Below are the code and all the weights of a small trained network. Each question names an input and a class and asks about switching units off, where a switched-off unit gives its printed mean instead of its output.

import numpy as np


def w(rows, s, z=0):
    codes = np.array(rows[::2]) - 128.0
    scale = np.full(codes.shape[1], s)
    scale[-1] = z or s
    return codes * scale


def f(y):
    return np.maximum(y, 0)


def log_softmax(a):
    a = a - a.max(-1, keepdims=True)
    return a - np.log(np.exp(a).sum(-1, keepdims=True))


def net(x, mask):
    res = np.array(x, float).reshape(1, 6) / 4 @ E
    y = f(res @ A[0][:, :-1].T + A[0][:, -1])
    res = res + np.where(mask, y, B[0][:, -1]) @ B[0][:, :-1]
    return log_softmax(res[-1] @ U[:, :-1].T + U[:, -1])


A, B = {}, {}
E = w([
[139,162,42],'x0',
[196,127,176],'x1',
[93,255,99],'x2',
[162,151,60],'x3',
[158,88,59],'x4',
[206,164,182],'x5',
],0.0066)
A[0] = w([
[112,110,151,126],'neuron 0',
[102,83,7,194],'neuron 1',
[90,66,195,222],'neuron 2',
[211,108,146,253],'neuron 3',
[106,245,104,241],'neuron 4',
[93,71,192,185],'neuron 5',
],0.019,0.0017)
B[0] = w([
[144,131,105,156],'neuron 0',
[8,97,76,255],'neuron 1',
[203,118,69,224],'neuron 2',
[135,71,211,206],'neuron 3',
[123,255,149,254],'neuron 4',
[196,118,69,215],'neuron 5',
],0.036,0.01)
U = w([
[162,42,254,69],'0',
[143,238,170,249],'1',
[48,60,45,93],'2',
[227,63,37,107],'3',
],0.0061,0.0016)

Each question gives the input, the list of numbers given to net, and the class t.
The units are the neurons (one row each of A and B). Each row of codes is followed by its name. A weight is (code - 128) times the scale printed after its matrix; where a second scale follows, it is the last column's (A, B and U).
mask holds one flag per neuron, in row order. A switched-off neuron (its flag False) gives its mean, the last column of its row in B, instead of its output. The means were averaged over made-up inputs and are rounded, as every weight is.
A unit's drop is (log p(t) with every unit on - log p(t) with that unit switched off) / (log p(t) with every unit on - log p(t) with every unit switched off).
The circuit of an input: a set's keep is (log p(t) with only the set's units on - log p(t) with every unit switched off) / (log p(t) with every unit on - log p(t) with every unit switched off). Starting from all 6 units, units are removed one at a time, each time the one whose removal leaves the highest keep (on an exact tie, the one counted first), for as long as the keep stays at least 0.8.
units of the circuit, in order: the units of the circuit, biggest drop first
top k neurons: the k neurons with the biggest drops, biggest first
drop when u is switched off: that unit's drop, to one decimal
input [1,-8,5,5,0,-2], class 1: units of the circuit, in order : neuron 4
input [1,7,-4,3,-1,-3], class 0: top 2 neurons : neuron 3; neuron 1
input [-3,0,2,-1,5,4], class 0: top 2 neurons : neuron 4; neuron 1
input [8,1,-3,-5,-6,1], class 3: units of the circuit, in order : neuron 4; neuron 1
input [-5,-1,2,-5,8,-1], class 3: units of the circuit, in order : neuron 1; neuron 4
input [-5,2,0,6,0,2], class 0: top 2 neurons : neuron 4; neuron 1
input [1,-1,0,6,-5,-3], class 1: drop when neuron 5 is switched off : 0.1
input [-1,3,-4,6,-7,4], class 0: drop when neuron 3 is switched off : 0.3
input [-7,-5,-5,3,4,-1], class 3: drop when neuron 5 is switched off : 0.2
input [1,-2,8,-1,-2,-8], class 1: drop when neuron 4 is switched off : 4.5
